Below is a small trained network, with its code and all its weights. Each question gives an input and a class and asks what happens when units are switched off, that is, made to give their printed mean instead of their output.

import numpy as np


def w(rows, s, z=0):
    codes = np.array(rows[::2]) - 128.0
    scale = np.full(codes.shape[1], s)
    scale[-1] = z or s
    return codes * scale


def f(y):
    return y / 2 * (1 + np.tanh(0.7978845608 * (y + 0.044715 * y**3)))


def log_softmax(a):
    a = a - a.max(-1, keepdims=True)
    return a - np.log(np.exp(a).sum(-1, keepdims=True))


def net(x, mask):
    res = np.array(x, float).reshape(1, 8) / 4 @ E
    y = f(res @ A[0][:, :-1].T + A[0][:, -1])
    res = res + np.where(mask, y, B[0][:, -1]) @ B[0][:, :-1]
    return log_softmax(res[-1] @ U[:, :-1].T + U[:, -1])


A, B = {}, {}
E = w([
[127,128,129,128,127],'x0',
[159,36,155,192,224],'x1',
[18,166,47,128,209],'x2',
[129,129,126,131,128],'x3',
[254,189,81,95,195],'x4',
[125,128,130,122,130],'x5',
[154,48,10,68,90],'x6',
[129,130,127,130,127],'x7',
],0.008)
A[0] = w([
[167,64,147,142,221,98],'neuron 0',
[198,126,182,102,73,224],'neuron 1',
[141,40,122,129,189,103],'neuron 2',
[203,178,107,64,206,49],'neuron 3',
[41,75,139,178,48,220],'neuron 4',
[131,63,63,86,108,90],'neuron 5',
[87,25,79,116,85,140],'neuron 6',
[186,80,48,86,116,146],'neuron 7',
[221,203,89,121,167,169],'neuron 8',
[144,62,10,153,124,127],'neuron 9',
[175,187,101,55,92,219],'neuron 10',
[243,91,219,69,104,21],'neuron 11',
[148,75,101,110,118,2],'neuron 12',
[131,126,48,57,48,21],'neuron 13',
[62,134,55,114,211,141],'neuron 14',
[131,217,242,191,179,152],'neuron 15',
[53,172,68,116,186,123],'neuron 16',
[62,104,216,112,153,151],'neuron 17',
[152,88,204,146,43,115],'neuron 18',
[186,148,142,65,176,4],'neuron 19',
[132,1,143,204,198,94],'neuron 20',
[135,77,134,176,220,10],'neuron 21',
[101,167,117,158,168,79],'neuron 22',
[111,224,157,125,109,117],'neuron 23',
[159,77,134,210,36,44],'neuron 24',
[22,151,62,130,181,95],'neuron 25',
[60,172,101,184,205,127],'neuron 26',
],0.0087,0.00099)
B[0] = w([
[107,225,44,77,77,213],'neuron 0',
[118,33,64,74,128,200],'neuron 1',
[85,208,167,108,47,193],'neuron 2',
[49,127,81,172,218,212],'neuron 3',
[1,176,14,224,241,224],'neuron 4',
[166,171,220,147,141,192],'neuron 5',
[135,132,173,237,146,207],'neuron 6',
[178,148,148,203,141,210],'neuron 7',
[25,112,55,192,179,219],'neuron 8',
[170,107,198,203,104,214],'neuron 9',
[102,162,88,132,135,193],'neuron 10',
[173,94,117,79,178,229],'neuron 11',
[185,115,167,140,98,152],'neuron 12',
[170,200,181,106,86,202],'neuron 13',
[158,86,172,72,148,220],'neuron 14',
[176,146,188,167,111,254],'neuron 15',
[166,86,134,45,175,209],'neuron 16',
[153,139,122,170,172,188],'neuron 17',
[140,72,93,73,194,202],'neuron 18',
[119,103,91,199,190,170],'neuron 19',
[134,197,54,69,32,246],'neuron 20',
[167,138,95,102,35,203],'neuron 21',
[154,106,159,134,174,156],'neuron 22',
[183,176,151,97,47,175],'neuron 23',
[127,90,105,111,111,181],'neuron 24',
[141,64,159,43,107,225],'neuron 25',
[193,77,127,120,127,208],'neuron 26',
],0.0064,0.0078)
U = w([
[79,130,63,183,187,255],'0',
[175,20,133,22,150,61],'1',
[126,253,86,52,19,98],'2',
[207,169,231,204,129,49],'3',
],0.011,0.0016)

Each question gives the input, the list of numbers given to net, and the class t.
The units are the neurons (one row each of A and B). Each row of codes is followed by its name. A weight is (code - 128) times the scale printed after its matrix; where a second scale follows, it is the last column's (A, B and U).
mask holds one flag per neuron, in row order. A switched-off neuron (its flag False) gives its mean, the last column of its row in B, instead of its output. The means were averaged over made-up inputs and are rounded, as every weight is.
A unit's drop is (log p(t) with every unit on - log p(t) with that unit switched off) / (log p(t) with every unit on - log p(t) with every unit switched off).
The circuit of an input: a set's keep is (log p(t) with only the set's units on - log p(t) with every unit switched off) / (log p(t) with every unit on - log p(t) with every unit switched off). Starting from the 12 units with the biggest drops (on a tie, the unit counted first), units are removed one at a time, each time the one whose removal leaves the highest keep (on an exact tie, the one counted first), for as long as the keep stays at least 0.8.
units of the circuit, in order: the units of the circuit, biggest drop first
top k neurons: the k neurons with the biggest drops, biggest first
drop when u is switched off: that unit's drop, to one decimal
input [8,-6,1,7,-6,-7,-8,-3], class 3: units of the circuit, in order -> [neuron 15]
input [1,8,8,5,2,2,0,-3], class 1: units of the circuit, in order -> [neuron 14; neuron 25]
input [5,4,-3,-7,-4,6,-2,-7], class 0: units of the circuit, in order -> [neuron 4; neuron 5]
input [0,7,-4,8,-5,7,6,-4], class 2: units of the circuit, in order -> [neuron 20; neuron 2]
input [5,8,-7,6,0,-3,1,8], class 2: units of the circuit, in order -> [neuron 20; neuron 0]
input [-2,3,5,-7,-3,-4,7,-4], class 3: units of the circuit, in order -> [neuron 6; neuron 9; neuron 5]
input [0,-1,4,3,8,0,-8,0], class 0: top 2 neurons -> [neuron 8; neuron 3]
input [7,4,-6,-7,8,0,-6,1], class 0: units of the circuit, in order -> [neuron 8; neuron 3]
input [4,1,-5,2,4,4,-2,-6], class 1: top 3 neurons -> [neuron 4; neuron 11; neuron 1]
input [3,-1,0,6,2,-3,4,-2], class 3: top 2 neurons -> [neuron 4; neuron 20]
input [-8,-5,-8,-7,-2,6,6,3], class 1: top 2 neurons -> [neuron 1; neuron 18]
input [2,-1,-2,-7,-6,-2,6,-8], class 0: top 2 neurons -> [neuron 4; neuron 15]
input [7,-6,8,8,-5,-7,-7,3], class 1: top 2 neurons -> [neuron 25; neuron 16]
input [-4,5,0,-4,7,7,-5,4], class 0: units of the circuit, in order -> [neuron 8]
input [-3,5,-2,-5,-4,5,7,-6], class 3: top 2 neurons -> [neuron 6; neuron 9]
input [6,3,-7,3,6,8,-2,3], class 1: top 2 neurons -> [neuron 11; neuron 4]
input [-7,8,5,3,1,6,7,1], class 2: top 2 neurons -> [neuron 20; neuron 0]
input [-8,-2,0,-2,-1,7,4,-1], class 3: top 2 neurons -> [neuron 20; neuron 0]
input [-2,4,-6,7,0,3,7,-4], class 3: top 2 neurons -> [neuron 7; neuron 6]
input [-2,-3,1,7,-4,3,0,1], class 0: units of the circuit, in order -> [neuron 4]
input [-1,-7,4,-4,2,3,8,5], class 3: drop when neuron 24 is switched off -> 0.0
